Below is a small trained network, with its code and all its weights. Each question gives an input and a target symbol and asks what happens when units are switched off, that is, made to give their printed mean instead of their output.

import numpy as np


def w(rows, s, z=0):
    codes = np.array(rows[::2]) - 128.0
    scale = np.full(codes.shape[1], s)
    scale[-1] = z or s
    return codes * scale


def f(y):
    return np.maximum(y, 0)


def softmax(a):
    e = np.exp(a - a.max(-1, keepdims=True))
    return e / e.sum(-1, keepdims=True)


def log_softmax(a):
    a = a - a.max(-1, keepdims=True)
    return a - np.log(np.exp(a).sum(-1, keepdims=True))


def net(x, mask):
    ids = ['ΔΛΠαβεηθμξστψ'.index(c) for c in x.split()]
    T = len(ids)
    res = E[ids] + P[:T]
    r = res
    for j in range(2):
        rows = slice(2 * j, 2 * j + 2)
        q, k, v = (r @ M[0][rows].T for M in (Q, K, V))
        z = softmax(np.where(np.tri(T) > 0, q @ k.T / 2**0.5, -1e9)) @ v
        o = O[0][rows]
        res = res + np.where(mask[j], z, o[:, -1]) @ o[:, :-1]
    y = f(res @ A[0][:, :-1].T + A[0][:, -1])
    res = res + np.where(mask[2:6], y, B[0][:, -1]) @ B[0][:, :-1]
    return log_softmax(res[-1] @ U[:, :-1].T + U[:, -1])


Q, K, V, O, A, B = {}, {}, {}, {}, {}, {}
E = w([
[167,59,145,109,96,196],'Δ',
[109,42,87,140,61,166],'Λ',
[114,170,143,91,129,78],'Π',
[115,6,106,118,91,147],'α',
[79,40,65,111,76,93],'β',
[144,149,183,131,114,212],'ε',
[103,132,128,147,113,135],'η',
[105,61,127,101,142,95],'θ',
[125,174,184,146,161,142],'μ',
[119,91,141,171,122,234],'ξ',
[46,170,109,214,105,134],'σ',
[78,141,53,136,90,38],'τ',
[75,218,119,182,113,105],'ψ',
],0.013)
P = w([
[69,138,233,37,46,127],'0',
[85,113,106,104,125,178],'1',
[139,86,183,150,45,116],'2',
[85,124,55,97,178,192],'3',
[146,83,174,186,50,98],'4',
[117,118,50,118,199,162],'5',
[152,85,155,218,52,89],'6',
[127,109,40,140,221,142],'7',
[155,91,140,255,59,68],'8',
[148,100,36,152,243,134],'9',
[128,75,162,197,38,92],'10',
],0.0099)
Q[0] = w([
[183,118,246,171,33,80],'h0',
[173,152,85,120,239,145],'h0',
[113,159,67,67,244,163],'h1',
[101,156,127,100,193,139],'h1',
],0.012)
K[0] = w([
[81,91,174,9,71,160],'h0',
[168,96,75,178,159,109],'h0',
[188,118,62,218,175,125],'h1',
[175,125,97,173,136,153],'h1',
],0.012)
V[0] = w([
[110,20,54,104,91,81],'h0',
[89,223,87,117,109,35],'h0',
[179,112,130,101,215,141],'h1',
[142,63,170,10,204,72],'h1',
],0.013)
O[0] = w([
[5,162,133,75,62,138,150],'h0',
[148,208,90,209,97,183,151],'h0',
[142,175,137,48,146,115,3],'h1',
[191,180,77,58,97,86,142],'h1',
],0.015,0.0073)
A[0] = w([
[84,168,124,140,196,80,253],'n0',
[103,121,37,103,183,103,153],'n1',
[164,95,34,177,255,178,122],'n2',
[128,44,172,183,127,43,187],'n3',
],0.0067,0.0046)
B[0] = w([
[49,2,88,20,212,122,167],'n0',
[205,17,145,93,185,52,159],'n1',
[162,243,16,50,224,189,238],'n2',
[200,31,224,146,179,120,254],'n3',
],0.0071,0.0098)
U = w([
[130,86,235,155,147,87,1],'Δ',
[172,86,156,205,54,100,172],'Λ',
[234,157,93,121,161,97,81],'Π',
[109,143,109,217,41,146,35],'α',
[136,119,34,65,70,105,210],'β',
[68,73,187,138,113,142,157],'ε',
[103,75,147,197,129,152,192],'η',
[82,109,104,44,129,88,169],'θ',
[190,104,120,71,210,105,123],'μ',
[128,70,162,51,174,116,133],'ξ',
[130,124,94,199,167,160,175],'σ',
[23,166,94,136,85,172,150],'τ',
[173,222,2,141,124,170,92],'ψ',
],0.007,0.0043)

Each question gives the input, a string of symbols that net reads in full, and the target symbol t.
The units are the heads (2 rows each of Q, K, V and O) and the neurons (one row each of A and B). Each row of codes is followed by its name. A weight is (code - 128) times the scale printed after its matrix; where a second scale follows, it is the last column's (O, A, B and U).
mask holds one flag per unit, heads first, then neurons. A switched-off unit (its flag False) gives its mean, the last column of its rows in O or B, instead of its output. The means were averaged over made-up inputs and are rounded, as every weight is.
A unit's drop is (log p(t) with every unit on - log p(t) with that unit switched off) / (log p(t) with every unit on - log p(t) with every unit switched off).
The circuit of an input: a set's keep is (log p(t) with only the set's units on - log p(t) with every unit switched off) / (log p(t) with every unit on - log p(t) with every unit switched off). Starting from all 6 units, units are removed one at a time, each time the one whose removal leaves the highest keep (on an exact tie, the one counted first), for as long as the keep stays at least 0.8.
units of the circuit, in order: the units of the circuit, biggest drop first
top k neurons: the k neurons with the biggest drops, biggest first
heads that matter: for each layer, one digit per head in row order, 1 if its drop is at least 0.15 and else 0, layers parted by /
input Δ Π σ μ Π, target ξ: units of the circuit, in order -> h0
input Π ξ Λ α α, target ψ: units of the circuit, in order -> h0; h1
input μ ε η η θ ψ, target ψ: units of the circuit, in order -> h0; n2
input σ Δ τ β τ α Π μ β α τ, target η: heads that matter -> 01
input ξ θ θ α β, target Δ: heads that matter -> 10
input α σ σ σ ε β β β ξ η, target ξ: heads that matter -> 10
input ξ α β ξ β η ψ ε θ μ, target μ: heads that matter -> 11
input β α β τ β μ θ σ Δ μ θ, target τ: heads that matter -> 10
input ψ Π μ Δ ξ, target σ: units of the circuit, in order -> h0; h1; n2
input η μ Λ β ε ε α μ, target μ: units of the circuit, in order -> h0; h1
input σ θ β, target η: heads that matter -> 01
input Λ Δ θ Π ψ σ β ψ θ ξ ε, target ε: units of the circuit, in order -> h0; n2
input ε ξ Δ, target μ: top 2 neurons -> n2; n3
input ε θ ε β ψ, target μ: units of the circuit, in order -> h0
input ψ τ μ η μ, target σ: units of the circuit, in order -> h0; h1
input σ μ β Λ ξ μ σ β Λ τ Δ, target η: heads that matter -> 01
input Λ ε μ α ξ τ Δ, target ε: heads that matter -> 10
input ε β θ ξ β β β, target μ: heads that matter -> 10
input Π Λ ξ θ, target ξ: units of the circuit, in order -> h0; n1
input β η τ ψ β Π, target ψ: units of the circuit, in order -> h0
input τ β ξ ξ β θ ψ, target α: heads that matter -> 11
input ξ α ψ ψ, target ψ: heads that matter -> 10
input Π α ψ σ θ Π β, target ψ: heads that matter -> 11
input θ η μ ε β η ψ β, target ψ: units of the circuit, in order -> h0; n2
input Π θ β θ β β τ Π β β ξ, target ψ: units of the circuit, in order -> h0; h1
input η ε η β τ, target Λ: top 3 neurons -> n2; n3; n0
input α Π β θ ε ψ Π Δ β, target θ: units of the circuit, in order -> h0
input τ θ η, target α: units of the circuit, in order -> h0; h1
input μ α θ η Π Π θ, target Π: top 2 neurons -> n2; n0
